Here is a tiny trained network, its code and every weight. The questions are about switching its units off for an input and a class, where a switched-off unit gives its printed mean instead of its output.

import numpy as np


def w(rows, s, z=0):
    codes = np.array(rows[::2]) - 128.0
    scale = np.full(codes.shape[1], s)
    scale[-1] = z or s
    return codes * scale


def f(y):
    return y / 2 * (1 + np.tanh(0.7978845608 * (y + 0.044715 * y**3)))


def log_softmax(a):
    a = a - a.max(-1, keepdims=True)
    return a - np.log(np.exp(a).sum(-1, keepdims=True))


def net(x, mask):
    res = np.array(x, float).reshape(1, 6) / 4 @ E
    y = f(res @ A[0][:, :-1].T + A[0][:, -1])
    res = res + np.where(mask, y, B[0][:, -1]) @ B[0][:, :-1]
    return log_softmax(res[-1] @ U[:, :-1].T + U[:, -1])


A, B = {}, {}
E = w([
[137,99,123,18,70,106,192,164,78,89,112,255],'x0',
[108,222,194,90,192,60,80,232,155,77,212,134],'x1',
[159,99,173,97,155,133,127,116,119,139,135,115],'x2',
[121,137,93,97,138,101,108,134,156,126,58,113],'x3',
[144,156,156,128,85,122,133,102,128,130,147,130],'x4',
[70,144,172,119,93,75,229,157,34,123,69,22],'x5',
],0.012)
A[0] = w([
[132,147,112,174,164,132,107,94,153,118,153,38,152],'N1',
[166,167,164,204,176,124,116,112,153,193,109,82,116],'N2',
[159,64,67,143,87,174,179,58,93,177,99,106,68],'N3',
[199,150,101,150,160,139,99,138,166,153,137,162,59],'N4',
[141,123,131,47,104,124,184,170,93,84,115,246,152],'N5',
[127,197,156,101,165,79,93,220,123,91,183,122,49],'N6',
[110,154,160,195,145,161,101,127,185,133,127,50,128],'N7',
[172,119,145,164,143,166,84,113,204,136,120,202,3],'N8',
[98,161,183,105,155,130,124,183,142,69,152,119,56],'N9',
[85,155,158,141,122,89,198,144,44,136,94,40,44],'N10',
],0.011,0.0037)
B[0] = w([
[103,131,123,108,65,66,216,158,173,126,159,102,214],'N1',
[89,96,179,118,82,99,203,89,136,73,153,83,209],'N2',
[122,100,135,184,29,197,80,185,129,197,28,162,227],'N3',
[142,162,84,121,183,135,139,112,79,50,129,153,178],'N4',
[32,51,141,68,155,53,193,121,184,64,180,68,252],'N5',
[206,202,254,215,66,177,97,202,112,131,8,135,242],'N6',
[55,57,144,132,133,79,171,153,128,114,208,114,219],'N7',
[166,242,70,135,189,106,122,66,108,159,147,193,198],'N8',
[97,131,110,138,73,162,90,155,116,190,76,150,200],'N9',
[224,228,31,128,248,113,144,58,73,128,177,193,239],'N10',
],0.0095,0.02)
U = w([
[1,112,194,65,103,45,169,149,167,71,202,81,244],'0',
[152,162,209,173,43,173,73,178,145,144,48,130,134],'1',
[217,232,87,113,238,104,104,90,131,100,218,190,34],'2',
],0.0085,0.0012)

Each question gives the input, the list of numbers given to net, and the class t.
The units are the neurons (one row each of A and B). Each row of codes is followed by its name. A weight is (code - 128) times the scale printed after its matrix; where a second scale follows, it is the last column's (A, B and U).
mask holds one flag per neuron, in row order. A switched-off neuron (its flag False) gives its mean, the last column of its row in B, instead of its output. The means were averaged over made-up inputs and are rounded, as every weight is.
A unit's drop is (log p(t) with every unit on - log p(t) with that unit switched off) / (log p(t) with every unit on - log p(t) with every unit switched off).
The circuit of an input: a set's keep is (log p(t) with only the set's units on - log p(t) with every unit switched off) / (log p(t) with every unit on - log p(t) with every unit switched off). Starting from all 10 units, units are removed one at a time, each time the one whose removal leaves the highest keep (on an exact tie, the one counted first), for as long as the keep stays at least 0.8.
units of the circuit, in order: the units of the circuit, biggest drop first
most important unit: the unit with the biggest drop
top k neurons: the k neurons with the biggest drops, biggest first
drop of u: that unit's drop, to one decimal
input [-1,8,-8,-5,4,5], class 1: units of the circuit, in order => (N6)
input [-8,-8,-8,2,-4,6], class 0: top 2 neurons => (N7; N6)
input [8,0,-4,-6,7,-8], class 0: top 2 neurons => (N5; N10)
input [5,-7,-1,-1,-5,7], class 1: top 3 neurons => (N3; N8; N4)
input [7,4,-8,-3,-1,-6], class 0: top 2 neurons => (N5; N10)
input [-4,-4,7,0,7,5], class 2: top 2 neurons => (N10; N5)
input [-8,-8,-8,2,3,0], class 0: top 2 neurons => (N7; N6)
input [-5,1,-8,5,8,7], class 2: top 2 neurons => (N10; N5)
input [0,-5,-8,1,0,7], class 2: top 2 neurons => (N10; N6)
input [-7,-7,1,3,4,-6], class 0: top 4 neurons => (N6; N7; N2; N1)
input [-3,4,1,3,-6,6], class 2: top 2 neurons => (N10; N3)
input [-2,3,7,7,3,1], class 1: top 2 neurons => (N5; N6)
input [2,-6,6,5,8,8], class 2: drop of N10 => 2.2
input [7,0,4,0,5,-7], class 0: most important unit => N5
input [-1,-1,0,4,-2,-3], class 2: drop of N6 => 0.6
input [-3,-2,2,-1,-4,6], class 2: drop of N10 => 1.3
